Below are the code and all the weights of a small trained network. Each question names an input and a target symbol and asks about switching units off, where a switched-off unit gives its printed mean instead of its output.

import numpy as np


def w(rows, s, z=0):
    codes = np.array(rows[::2]) - 128.0
    scale = np.full(codes.shape[1], s)
    scale[-1] = z or s
    return codes * scale


def f(y):
    return np.maximum(y, 0)


def softmax(a):
    e = np.exp(a - a.max(-1, keepdims=True))
    return e / e.sum(-1, keepdims=True)


def log_softmax(a):
    a = a - a.max(-1, keepdims=True)
    return a - np.log(np.exp(a).sum(-1, keepdims=True))


def net(x, mask):
    ids = ['βδεηθλμπφω'.index(c) for c in x.split()]
    T = len(ids)
    res = E[ids] + P[:T]
    q, k, v = (res @ M[0].T for M in (Q, K, V))
    z = softmax(np.where(np.tri(T) > 0, q @ k.T / 3**0.5, -1e9)) @ v
    res = res + np.where(mask[0], z, O[0][:, -1]) @ O[0][:, :-1]
    y = f(res @ A[0][:, :-1].T + A[0][:, -1])
    res = res + np.where(mask[1:13], y, B[0][:, -1]) @ B[0][:, :-1]
    return log_softmax(res[-1] @ U[:, :-1].T + U[:, -1])


Q, K, V, O, A, B = {}, {}, {}, {}, {}, {}
E = w([
[214,106,60,124,111,156],'β',
[216,129,139,199,158,57],'δ',
[144,167,183,181,114,16],'ε',
[169,147,119,93,134,168],'η',
[98,166,34,140,119,74],'θ',
[55,101,194,92,56,97],'λ',
[108,166,137,195,190,151],'μ',
[191,98,36,163,31,2],'π',
[142,209,77,45,77,30],'φ',
[146,97,122,27,155,167],'ω',
],0.018)
P = w([
[110,148,148,153,250,73],'0',
[183,110,149,175,152,140],'1',
[191,103,153,150,160,144],'2',
[174,89,162,138,138,147],'3',
[92,66,126,113,187,82],'4',
[101,76,124,109,167,84],'5',
[88,53,114,63,174,102],'6',
[122,93,152,81,123,142],'7',
[119,86,149,79,138,131],'8',
[109,81,154,80,85,161],'9',
],0.011)
Q[0] = w([
[99,66,2,164,165,19],'head 0',
[161,142,231,145,201,97],'head 0',
[165,95,113,116,32,125],'head 0',
],0.0084)
K[0] = w([
[250,139,127,152,42,165],'head 0',
[119,223,176,177,187,71],'head 0',
[164,88,112,70,144,72],'head 0',
],0.012)
V[0] = w([
[78,8,143,116,139,131],'head 0',
[178,145,90,37,136,168],'head 0',
[113,145,32,149,155,138],'head 0',
],0.011)
O[0] = w([
[74,39,112,180,205,47,15],'head 0',
[254,202,161,112,155,153,93],'head 0',
[210,25,77,150,109,132,251],'head 0',
],0.0078,0.0016)
A[0] = w([
[195,127,179,234,143,90,141],'neuron 0',
[184,185,103,240,179,141,103],'neuron 1',
[122,218,124,143,96,80,72],'neuron 2',
[147,179,98,78,174,153,180],'neuron 3',
[138,99,218,163,193,121,253],'neuron 4',
[65,104,158,163,186,218,182],'neuron 5',
[122,90,107,39,174,66,154],'neuron 6',
[149,153,152,108,157,201,94],'neuron 7',
[98,114,185,127,107,91,105],'neuron 8',
[95,197,49,175,100,163,143],'neuron 9',
[134,104,185,107,101,100,120],'neuron 10',
[122,126,146,12,155,194,102],'neuron 11',
],0.011,0.0041)
B[0] = w([
[45,73,210,104,146,73,188],'neuron 0',
[103,136,46,121,114,198,182],'neuron 1',
[168,81,117,168,122,140,182],'neuron 2',
[88,118,150,117,147,173,209],'neuron 3',
[129,154,156,153,202,136,208],'neuron 4',
[71,132,119,200,1,168,168],'neuron 5',
[169,150,148,203,72,157,255],'neuron 6',
[132,183,189,88,95,107,159],'neuron 7',
[186,137,71,97,146,165,192],'neuron 8',
[151,121,129,129,198,14,169],'neuron 9',
[156,148,99,109,168,155,183],'neuron 10',
[103,124,94,115,134,83,205],'neuron 11',
],0.0098,0.0086)
U = w([
[207,2,103,127,178,232,102],'β',
[65,140,103,69,109,116,109],'δ',
[162,123,226,166,231,89,247],'ε',
[154,138,130,130,163,146,75],'η',
[136,133,11,109,197,122,228],'θ',
[122,142,109,115,145,116,130],'λ',
[113,175,130,83,181,144,141],'μ',
[157,38,132,138,109,102,3],'π',
[171,233,141,108,80,97,115],'φ',
[126,150,116,234,147,200,108],'ω',
],0.0084,0.0029)

Each question gives the input, a string of symbols that net reads in full, and the target symbol t.
The units are the heads (3 rows each of Q, K, V and O) and the neurons (one row each of A and B). Each row of codes is followed by its name. A weight is (code - 128) times the scale printed after its matrix; where a second scale follows, it is the last column's (O, A, B and U).
mask holds one flag per unit, heads first, then neurons. A switched-off unit (its flag False) gives its mean, the last column of its rows in O or B, instead of its output. The means were averaged over made-up inputs and are rounded, as every weight is.
A unit's drop is (log p(t) with every unit on - log p(t) with that unit switched off) / (log p(t) with every unit on - log p(t) with every unit switched off).
The circuit of an input: a set's keep is (log p(t) with only the set's units on - log p(t) with every unit switched off) / (log p(t) with every unit on - log p(t) with every unit switched off). Starting from the 12 units with the biggest drops (on a tie, the unit counted first), units are removed one at a time, each time the one whose removal leaves the highest keep (on an exact tie, the one counted first), for as long as the keep stays at least 0.8.
circuit, biggest first: the units of the circuit, biggest drop first
unit that matters most: the unit with the biggest drop
k most important neurons: the k neurons with the biggest drops, biggest first
drop of u: that unit's drop, to one decimal
input δ φ μ θ λ π β η, target ω: circuit, biggest first => (head 0; neuron 5; neuron 6)
input θ θ λ, target β: circuit, biggest first => (head 0; neuron 10)
input ε β λ λ θ θ φ λ, target β: unit that matters most => neuron 8
input λ θ ω ω, target ω: circuit, biggest first => (head 0; neuron 5; neuron 6)
input ε φ φ ω, target δ: circuit, biggest first => (head 0; neuron 11)
input φ λ ε η, target φ: circuit, biggest first => (head 0; neuron 7)
input η ε θ θ φ η β η, target φ: circuit, biggest first => (neuron 7; head 0)
input ω θ λ, target ε: circuit, biggest first => (head 0; neuron 4)
input ω ε η, target ε: circuit, biggest first => (head 0; neuron 0)
input β ω θ μ η λ λ λ ω, target ω: circuit, biggest first => (head 0; neuron 6; neuron 5)
input ω λ δ λ, target ε: 2 most important neurons => (neuron 4; neuron 1)
input ε π η λ, target δ: 2 most important neurons => (neuron 6; neuron 5)
input ε ε θ ε ω, target δ: drop of neuron 2 => 0.1
input φ ω ω θ δ β ω λ λ η, target ε: drop of head 0 => 1.1
input ω ω π ω, target ε: drop of neuron 4 => 0.2
input ω π θ θ ω δ μ, target ω: drop of neuron 5 => 0.8
input β ω η β ω, target ε: most important neuron => (neuron 1)
